Below is a small trained network, with its code and all its weights. Each question gives an input and a target symbol and asks what happens when units are switched off, that is, made to give their printed mean instead of their output.

import numpy as np


def w(rows, s, z=0):
    codes = np.array(rows[::2]) - 128.0
    scale = np.full(codes.shape[1], s)
    scale[-1] = z or s
    return codes * scale


def norm(h):
    return h / np.sqrt((h * h).mean(-1, keepdims=True) + 1e-5)


def f(y):
    return np.maximum(y, 0)


def softmax(a):
    e = np.exp(a - a.max(-1, keepdims=True))
    return e / e.sum(-1, keepdims=True)


def log_softmax(a):
    a = a - a.max(-1, keepdims=True)
    return a - np.log(np.exp(a).sum(-1, keepdims=True))


def net(x, mask):
    ids = ['αλξπφψ'.index(c) for c in x.split()]
    T = len(ids)
    res = E[ids] + P[:T]
    r = norm(res)
    for j in range(3):
        rows = slice(3 * j, 3 * j + 3)
        q, k, v = (r @ M[0][rows].T for M in (Q, K, V))
        z = softmax(np.where(np.tri(T) > 0, q @ k.T / 3**0.5, -1e9)) @ v
        o = O[0][rows]
        res = res + np.where(mask[j], z, o[:, -1]) @ o[:, :-1]
    y = f(norm(res) @ A[0][:, :-1].T + A[0][:, -1])
    res = res + np.where(mask[3:15], y, B[0][:, -1]) @ B[0][:, :-1]
    return log_softmax(norm(res)[-1] @ U[:, :-1].T + U[:, -1])


Q, K, V, O, A, B = {}, {}, {}, {}, {}, {}
E = w([
[103,126,172,116],'α',
[115,210,174,155],'λ',
[103,54,149,114],'ξ',
[135,74,117,246],'π',
[185,149,134,191],'φ',
[103,197,96,209],'ψ',
],0.014)
P = w([
[26,104,253,149],'0',
[93,141,208,178],'1',
[115,175,180,168],'2',
[135,190,151,155],'3',
[113,191,137,144],'4',
[207,210,56,111],'5',
[102,228,127,124],'6',
[78,162,120,94],'7',
],0.006)
Q[0] = w([
[233,75,117,52],'H1',
[247,190,141,84],'H1',
[87,67,73,34],'H1',
[85,173,148,163],'H2',
[223,124,207,210],'H2',
[141,129,62,35],'H2',
[226,131,80,2],'H3',
[147,137,133,187],'H3',
[135,182,143,97],'H3',
],0.0067)
K[0] = w([
[115,123,161,119],'H1',
[229,165,81,81],'H1',
[26,63,159,102],'H1',
[32,106,4,86],'H2',
[102,186,124,124],'H2',
[184,92,146,87],'H2',
[115,109,146,97],'H3',
[171,147,84,187],'H3',
[86,164,120,172],'H3',
],0.011)
V[0] = w([
[133,163,133,129],'H1',
[195,171,161,127],'H1',
[241,167,81,124],'H1',
[67,146,15,22],'H2',
[42,134,39,98],'H2',
[86,145,1,136],'H2',
[65,123,48,65],'H3',
[185,70,99,183],'H3',
[128,208,80,168],'H3',
],0.009)
O[0] = w([
[146,74,177,111,151],'H1',
[66,22,113,138,156],'H1',
[109,129,109,99,116],'H1',
[247,164,144,152,1],'H2',
[118,138,10,242,101],'H2',
[255,205,30,232,116],'H2',
[23,40,71,113,34],'H3',
[74,27,172,197,137],'H3',
[202,43,168,197,204],'H3',
],0.0053,0.009)
A[0] = w([
[133,124,191,153,164],'N1',
[112,128,160,154,148],'N2',
[152,123,93,95,103],'N3',
[157,64,237,176,217],'N4',
[67,114,188,96,193],'N5',
[130,38,153,17,206],'N6',
[149,26,124,106,168],'N7',
[247,67,121,150,66],'N8',
[114,165,127,135,140],'N9',
[122,172,128,151,150],'N10',
[140,199,151,161,177],'N11',
[88,167,134,58,252],'N12',
],0.014,0.003)
B[0] = w([
[138,82,114,90,202],'N1',
[119,139,39,115,182],'N2',
[100,94,127,55,128],'N3',
[56,126,133,86,255],'N4',
[186,218,103,178,194],'N5',
[185,128,173,109,169],'N6',
[112,252,213,46,148],'N7',
[105,38,136,111,156],'N8',
[158,200,192,88,150],'N9',
[169,111,143,43,167],'N10',
[173,69,141,68,198],'N11',
[254,81,115,148,160],'N12',
],0.006,0.014)
U = w([
[136,135,196,2,143],'α',
[247,145,97,94,252],'λ',
[139,145,80,64,29],'ξ',
[176,15,127,90,105],'π',
[95,156,118,113,161],'φ',
[137,141,70,65,65],'ψ',
],0.0095,0.0022)

Each question gives the input, a string of symbols that net reads in full, and the target symbol t.
The units are the heads (3 rows each of Q, K, V and O) and the neurons (one row each of A and B). Each row of codes is followed by its name. A weight is (code - 128) times the scale printed after its matrix; where a second scale follows, it is the last column's (O, A, B and U).
mask holds one flag per unit, heads first, then neurons. A switched-off unit (its flag False) gives its mean, the last column of its rows in O or B, instead of its output. The means were averaged over made-up inputs and are rounded, as every weight is.
A unit's drop is (log p(t) with every unit on - log p(t) with that unit switched off) / (log p(t) with every unit on - log p(t) with every unit switched off).
The circuit of an input: a set's keep is (log p(t) with only the set's units on - log p(t) with every unit switched off) / (log p(t) with every unit on - log p(t) with every unit switched off). Starting from the 12 units with the biggest drops (on a tie, the unit counted first), units are removed one at a time, each time the one whose removal leaves the highest keep (on an exact tie, the one counted first), for as long as the keep stays at least 0.8.
circuit, biggest first: the units of the circuit, biggest drop first
k most important neurons: the k neurons with the biggest drops, biggest first
which heads matter: for each layer, one digit per head in row order, 1 if its drop is at least 0.15 and else 0, layers parted by /
drop when u is switched off: that unit's drop, to one decimal
input ψ λ λ α ξ ψ λ, target λ: circuit, biggest first -> (N4 N12 H3)
input ψ ψ λ λ α ξ α, target λ: circuit, biggest first -> (N12 N5)
input π φ α π, target α: circuit, biggest first -> (H2)
input φ λ ψ φ α ξ ξ α, target λ: circuit, biggest first -> (H3 N12 N5)
input ψ ψ π π ψ, target λ: which heads matter -> 010
input π φ α ξ φ ξ, target λ: circuit, biggest first -> (N12 H3 N5 H1)
input ψ ξ ξ ξ, target λ: 2 most important neurons -> (N12 N5)
input ψ α φ ξ α φ, target α: circuit, biggest first -> (H2 H1 N7)
input λ ξ ξ π, target φ: which heads matter -> 010
input α ψ λ α λ, target λ: which heads matter -> 001
input π ψ φ π α λ ψ φ, target π: 2 most important neurons -> (N8 N9)
input ψ λ α π π, target φ: drop when N10 is switched off -> 0.1
input α ψ ψ, target λ: drop when N6 is switched off -> 0.1
input ψ π ξ λ φ φ, target α: drop when H2 is switched off -> 0.4
input π ψ ψ ψ φ φ, target π: drop when N8 is switched off -> 0.2
